Below is a small trained network, with its code and all its weights. Each question gives an input and a class and asks what happens when units are switched off, that is, made to give their printed mean instead of their output.

import numpy as np


def w(rows, s, z=0):
    codes = np.array(rows[::2]) - 128.0
    scale = np.full(codes.shape[1], s)
    scale[-1] = z or s
    return codes * scale


def norm(h):
    return h / np.sqrt((h * h).mean(-1, keepdims=True) + 1e-5)


def f(y):
    return np.maximum(y, 0)


def log_softmax(a):
    a = a - a.max(-1, keepdims=True)
    return a - np.log(np.exp(a).sum(-1, keepdims=True))


def net(x, mask):
    res = np.array(x, float).reshape(1, 6) / 4 @ E
    u = 0
    for l in range(3):
        y = f(norm(res) @ A[l][:, :-1].T + A[l][:, -1])
        res = res + np.where(mask[u : u + 5], y, B[l][:, -1]) @ B[l][:, :-1]
        u += 5
    return log_softmax(norm(res)[-1] @ U[:, :-1].T + U[:, -1])


A, B = {}, {}
E = w([
[139,101,166,95,131,67,131,192,208],'x0',
[23,92,94,107,206,95,145,142,169],'x1',
[181,132,153,146,107,85,111,123,114],'x2',
[118,91,149,187,104,153,135,187,137],'x3',
[135,111,145,158,25,96,253,172,43],'x4',
[129,150,143,93,52,144,238,58,213],'x5',
],0.0034)
A[0] = w([
[30,54,135,84,73,23,154,176,243,70],'0.n1',
[127,99,85,206,46,64,138,195,31,70],'0.n2',
[145,37,149,191,121,100,199,122,89,3],'0.n3',
[156,157,253,218,134,129,61,213,158,98],'0.n4',
[196,106,134,148,64,83,189,180,81,129],'0.n5',
],0.0031,0.0026)
B[0] = w([
[195,147,65,169,195,150,255,182,114,254],'0.n1',
[168,186,185,245,142,143,169,80,77,220],'0.n2',
[142,190,200,174,127,89,82,100,134,161],'0.n3',
[110,57,64,131,140,147,123,77,175,205],'0.n4',
[85,186,128,112,172,172,111,192,58,239],'0.n5',
],0.0043,0.0025)
A[1] = w([
[107,91,129,137,140,106,126,158,165,4],'1.n1',
[95,149,145,129,148,114,137,174,106,22],'1.n2',
[131,100,115,169,192,122,25,175,120,228],'1.n3',
[139,68,114,107,150,99,1,121,130,67],'1.n4',
[144,109,119,161,179,94,37,152,145,141],'1.n5',
],0.0065,0.0018)
B[1] = w([
[117,160,150,125,86,135,226,133,128,153],'1.n1',
[121,134,129,145,92,98,83,112,104,153],'1.n2',
[216,119,141,48,147,183,174,138,181,253],'1.n3',
[101,146,243,1,148,109,65,114,109,209],'1.n4',
[138,80,142,58,155,197,142,127,151,221],'1.n5',
],0.0056,0.0048)
A[2] = w([
[163,154,186,189,93,93,158,111,3,85],'2.n1',
[235,191,170,101,83,113,106,26,202,104],'2.n2',
[114,113,207,216,99,65,156,149,29,2],'2.n3',
[106,112,147,149,129,105,201,160,232,110],'2.n4',
[22,195,69,137,182,81,101,79,120,13],'2.n5',
],0.0048,0.00093)
B[2] = w([
[91,139,58,164,137,96,68,150,153,248],'2.n1',
[107,185,73,177,107,60,75,170,59,252],'2.n2',
[145,254,33,146,89,60,42,166,69,219],'2.n3',
[162,106,134,185,123,140,154,183,48,228],'2.n4',
[56,94,140,143,52,176,144,68,216,156],'2.n5',
],0.0068,0.0041)
U = w([
[17,112,103,164,89,162,124,19,177,70],'0',
[137,197,73,204,88,63,86,175,41,198],'1',
[165,101,214,1,174,170,59,109,138,179],'2',
[118,39,197,178,97,130,107,95,133,3],'3',
[147,58,141,152,167,164,251,183,135,183],'4',
],0.0085,0.0034)

Each question gives the input, the list of numbers given to net, and the class t.
The units are the neurons (one row each of A and B). Each row of codes is followed by its name. A weight is (code - 128) times the scale printed after its matrix; where a second scale follows, it is the last column's (A, B and U).
mask holds one flag per neuron, layer by layer. A switched-off neuron (its flag False) gives its mean, the last column of its row in B, instead of its output. The means were averaged over made-up inputs and are rounded, as every weight is.
A unit's drop is (log p(t) with every unit on - log p(t) with that unit switched off) / (log p(t) with every unit on - log p(t) with every unit switched off).
The circuit of an input: a set's keep is (log p(t) with only the set's units on - log p(t) with every unit switched off) / (log p(t) with every unit on - log p(t) with every unit switched off). Starting from the 12 units with the biggest drops (on a tie, the unit counted first), units are removed one at a time, each time the one whose removal leaves the highest keep (on an exact tie, the one counted first), for as long as the keep stays at least 0.8.
circuit, biggest first: the units of the circuit, biggest drop first
k most important neurons: the k neurons with the biggest drops, biggest first
k most important neurons of layer l: the k neurons of layer l with the biggest drops, biggest first
drop of u: that unit's drop, to one decimal
input [0,-1,-6,-2,1,2], class 4: 3 most important neurons of layer 1 -> [1.n4; 1.n3; 1.n2]
input [-5,3,-7,-8,-2,-2], class 2: most important neuron of layer 2 -> [2.n1]
input [0,1,0,6,-4,4], class 4: circuit, biggest first -> [2.n3; 1.n4]
input [-6,-3,-6,-1,-6,3], class 0: circuit, biggest first -> [1.n3; 2.n5; 2.n3]
input [2,4,1,-1,3,2], class 4: 2 most important neurons -> [0.n1; 2.n2]
input [-4,6,-2,-2,4,-2], class 0: 2 most important neurons of layer 2 -> [2.n5; 2.n2]
input [-7,3,5,-3,-8,5], class 0: circuit, biggest first -> [2.n5; 1.n3]
input [4,-2,2,8,-7,8], class 1: 2 most important neurons -> [2.n2; 1.n5]
input [2,-7,-6,-6,-6,2], class 1: 2 most important neurons of layer 1 -> [1.n3; 1.n5]
input [1,7,-5,4,-4,1], class 4: drop of 0.n1 -> 0.1
input [4,-3,-2,-8,-5,3], class 1: drop of 1.n4 -> -0.2
input [-3,-3,-2,7,-7,1], class 2: drop of 2.n2 -> 0.0
input [8,-2,0,7,-6,6], class 4: 2 most important neurons of layer 2 -> [2.n3; 2.n1]
input [8,1,-6,2,-4,0], class 4: most important neuron -> [0.n1]
